Here is a tiny trained network, its code and every weight. The questions are about switching its units off for an input and a class, where a switched-off unit gives its printed mean instead of its output.

import numpy as np


def w(rows, s, z=0):
    codes = np.array(rows[::2]) - 128.0
    scale = np.full(codes.shape[1], s)
    scale[-1] = z or s
    return codes * scale


def norm(h):
    return h / np.sqrt((h * h).mean(-1, keepdims=True) + 1e-5)


def f(y):
    return np.maximum(y, 0)


def log_softmax(a):
    a = a - a.max(-1, keepdims=True)
    return a - np.log(np.exp(a).sum(-1, keepdims=True))


def net(x, mask):
    res = np.array(x, float).reshape(1, 7) / 4 @ E
    u = 0
    for l in range(3):
        y = f(norm(res) @ A[l][:, :-1].T + A[l][:, -1])
        res = res + np.where(mask[u : u + 8], y, B[l][:, -1]) @ B[l][:, :-1]
        u += 8
    return log_softmax(norm(res)[-1] @ U[:, :-1].T + U[:, -1])


A, B = {}, {}
E = w([
[36,157,32,146,69,90,169,181,110,177,180,118],'x0',
[158,200,84,183,135,217,129,90,96,148,127,145],'x1',
[79,133,150,213,108,117,9,141,41,29,78,69],'x2',
[184,150,184,151,113,125,80,185,113,190,187,131],'x3',
[191,189,119,173,52,114,154,190,221,63,72,124],'x4',
[149,117,83,144,70,125,41,36,206,124,213,3],'x5',
[96,105,172,143,72,168,148,111,139,154,110,126],'x6',
],0.014)
A[0] = w([
[158,182,94,132,143,251,161,95,117,123,124,108,50],'0.n1',
[169,141,65,118,206,60,116,160,132,105,151,147,60],'0.n2',
[37,73,243,166,25,230,168,94,185,160,111,141,77],'0.n3',
[101,135,98,127,96,131,137,137,125,144,164,135,71],'0.n4',
[170,150,59,118,229,92,95,143,144,68,169,135,63],'0.n5',
[79,111,91,127,163,139,169,82,161,88,80,110,5],'0.n6',
[94,86,194,69,145,90,150,134,178,91,164,102,73],'0.n7',
[171,113,119,158,90,133,152,177,171,92,112,144,26],'0.n8',
],0.014,0.011)
B[0] = w([
[152,129,103,193,138,43,79,84,137,150,117,220,213],'0.n1',
[170,154,107,72,99,143,149,140,62,165,82,54,184],'0.n2',
[221,175,73,50,156,90,142,151,34,147,93,16,254],'0.n3',
[96,166,117,88,65,118,99,117,123,162,109,147,172],'0.n4',
[195,150,114,84,94,102,175,123,35,166,88,19,193],'0.n5',
[79,107,83,62,75,161,56,136,139,90,101,197,169],'0.n6',
[153,105,83,165,125,54,54,108,142,148,116,228,206],'0.n7',
[50,252,191,78,126,85,74,102,165,144,99,169,175],'0.n8',
],0.013,0.0065)
A[1] = w([
[188,94,197,99,173,212,106,99,182,88,121,116,52],'1.n1',
[189,138,223,160,126,149,112,197,140,188,225,110,41],'1.n2',
[95,93,91,111,143,146,216,39,168,50,94,112,59],'1.n3',
[175,155,130,163,88,161,188,172,253,53,97,99,13],'1.n4',
[78,32,138,101,214,182,134,59,82,164,195,113,2],'1.n5',
[150,112,125,84,168,168,218,98,240,198,153,129,16],'1.n6',
[97,104,152,155,169,152,159,144,178,98,150,110,38],'1.n7',
[132,108,122,126,133,168,123,67,216,105,194,71,9],'1.n8',
],0.02,0.0068)
B[1] = w([
[125,136,115,146,204,68,167,56,151,91,106,116,183],'1.n1',
[76,81,24,56,125,179,63,126,116,103,49,172,233],'1.n2',
[103,98,48,75,142,178,60,142,119,121,79,166,205],'1.n3',
[91,208,213,100,136,101,73,141,106,214,165,149,220],'1.n4',
[115,254,201,122,104,99,86,173,149,182,116,130,244],'1.n5',
[183,108,140,125,79,115,170,107,76,47,222,166,253],'1.n6',
[122,105,112,118,119,124,102,171,141,138,137,150,128],'1.n7',
[154,128,126,151,72,150,124,89,209,117,118,99,179],'1.n8',
],0.018,0.0064)
A[2] = w([
[90,95,204,133,200,187,235,211,94,114,86,198,50],'2.n1',
[94,3,187,81,115,40,140,178,199,132,127,95,49],'2.n2',
[17,120,55,165,85,150,203,208,175,170,210,103,62],'2.n3',
[129,68,121,143,114,148,98,77,181,169,183,36,9],'2.n4',
[40,115,197,205,143,186,77,149,103,30,114,44,61],'2.n5',
[122,76,91,89,169,207,77,197,165,153,110,128,58],'2.n6',
[146,167,95,232,156,238,148,62,122,175,152,151,1],'2.n7',
[167,106,152,103,206,130,155,83,191,125,101,133,85],'2.n8',
],0.023,0.0037)
B[2] = w([
[143,121,93,149,78,150,104,87,254,154,145,26,225],'2.n1',
[170,162,64,230,183,158,123,179,101,155,131,188,193],'2.n2',
[115,82,221,153,212,122,111,65,75,68,76,105,206],'2.n3',
[123,126,118,134,115,166,173,149,211,159,100,78,188],'2.n4',
[174,104,127,78,109,121,203,128,106,128,206,199,254],'2.n5',
[99,120,116,127,111,141,160,122,150,93,119,139,224],'2.n6',
[133,100,103,181,171,98,118,237,135,138,123,153,180],'2.n7',
[53,80,184,181,136,151,151,149,57,112,142,85,186],'2.n8',
],0.022,0.0086)
U = w([
[80,240,213,96,109,86,84,166,140,188,144,148,137],'0',
[134,106,105,166,82,160,139,101,252,131,135,54,145],'1',
[179,79,135,96,84,126,215,124,96,70,239,206,93],'2',
[64,88,56,76,114,168,82,133,115,86,72,168,254],'3',
[160,129,85,227,174,93,106,182,124,151,123,173,77],'4',
[191,143,114,83,132,131,189,152,48,166,99,14,53],'5',
[81,96,223,179,185,105,133,65,91,69,114,100,91],'6',
],0.014,0.0019)

Each question gives the input, the list of numbers given to net, and the class t.
The units are the neurons (one row each of A and B). Each row of codes is followed by its name. A weight is (code - 128) times the scale printed after its matrix; where a second scale follows, it is the last column's (A, B and U).
mask holds one flag per neuron, layer by layer. A switched-off neuron (its flag False) gives its mean, the last column of its row in B, instead of its output. The means were averaged over made-up inputs and are rounded, as every weight is.
A unit's drop is (log p(t) with every unit on - log p(t) with that unit switched off) / (log p(t) with every unit on - log p(t) with every unit switched off).
The circuit of an input: a set's keep is (log p(t) with only the set's units on - log p(t) with every unit switched off) / (log p(t) with every unit on - log p(t) with every unit switched off). Starting from the 12 units with the biggest drops (on a tie, the unit counted first), units are removed one at a time, each time the one whose removal leaves the highest keep (on an exact tie, the one counted first), for as long as the keep stays at least 0.8.
units of the circuit, in order: the units of the circuit, biggest drop first
k most important neurons: the k neurons with the biggest drops, biggest first
top k neurons in layer l: the k neurons of layer l with the biggest drops, biggest first
input [-5,8,7,-1,3,1,7], class 4: units of the circuit, in order : 2.n7
input [4,-8,-7,1,-6,7,5], class 4: 4 most important neurons : 0.n7, 2.n2, 2.n1, 2.n5
input [-3,-8,7,4,0,-7,4], class 4: top 4 neurons in layer 2 : 2.n2, 2.n5, 2.n4, 2.n6
input [-8,-1,-2,-5,-7,-8,1], class 1: 2 most important neurons : 2.n1, 1.n4
input [5,7,8,3,7,6,-2], class 2: 2 most important neurons : 2.n5, 1.n5
input [2,-4,-8,-6,7,4,4], class 2: 2 most important neurons : 1.n6, 1.n5
input [-2,-1,2,1,3,2,-2], class 0: units of the circuit, in order : 0.n3, 1.n4
input [-1,4,5,-2,-4,0,-3], class 2: units of the circuit, in order : 2.n5, 0.n3
input [2,-8,-5,7,0,3,-7], class 4: top 2 neurons in layer 0 : 0.n7, 0.n5
input [1,-4,5,8,-2,7,8], class 3: 2 most important neurons : 1.n2, 2.n1
input [6,0,-7,-2,8,2,-8], class 0: 3 most important neurons : 1.n4, 0.n3, 2.n5
input [-4,8,-6,-8,8,-8,7], class 0: 2 most important neurons : 1.n4, 0.n8
input [8,-3,-7,2,-2,-5,1], class 6: top 2 neurons in layer 2 : 2.n3, 2.n5
input [7,-2,-2,-1,1,-2,2], class 6: units of the circuit, in order : 2.n3
input [-8,4,-3,7,-6,-1,6], class 6: 2 most important neurons : 1.n1, 2.n8
input [1,-2,-6,-5,-1,-1,-8], class 5: 3 most important neurons : 0.n5, 0.n2, 2.n5
input [1,-4,-1,2,3,-4,-2], class 1: top 2 neurons in layer 1 : 1.n5, 1.n8
input [-8,-7,-6,7,7,1,-7], class 6: 4 most important neurons : 1.n1, 2.n8, 1.n5, 2.n5
input [8,-2,0,7,-6,-8,-8], class 1: 2 most important neurons : 2.n1, 0.n3
input [-2,2,4,-5,-8,8,0], class 0: units of the circuit, in order : 1.n5
input [-7,5,-1,5,-7,7,5], class 0: 3 most important neurons : 1.n5, 2.n1, 2.n3
input [0,-8,-7,-7,2,-5,2], class 4: 4 most important neurons : 0.n7, 2.n2, 2.n5, 1.n2
input [6,1,8,-3,-7,-7,5], class 2: top 2 neurons in layer 2 : 2.n5, 2.n4
input [2,-2,1,-5,5,1,1], class 0: top 2 neurons in layer 1 : 1.n4, 1.n2
input [2,7,2,4,3,-7,-6], class 1: top 2 neurons in layer 0 : 0.n3, 0.n7
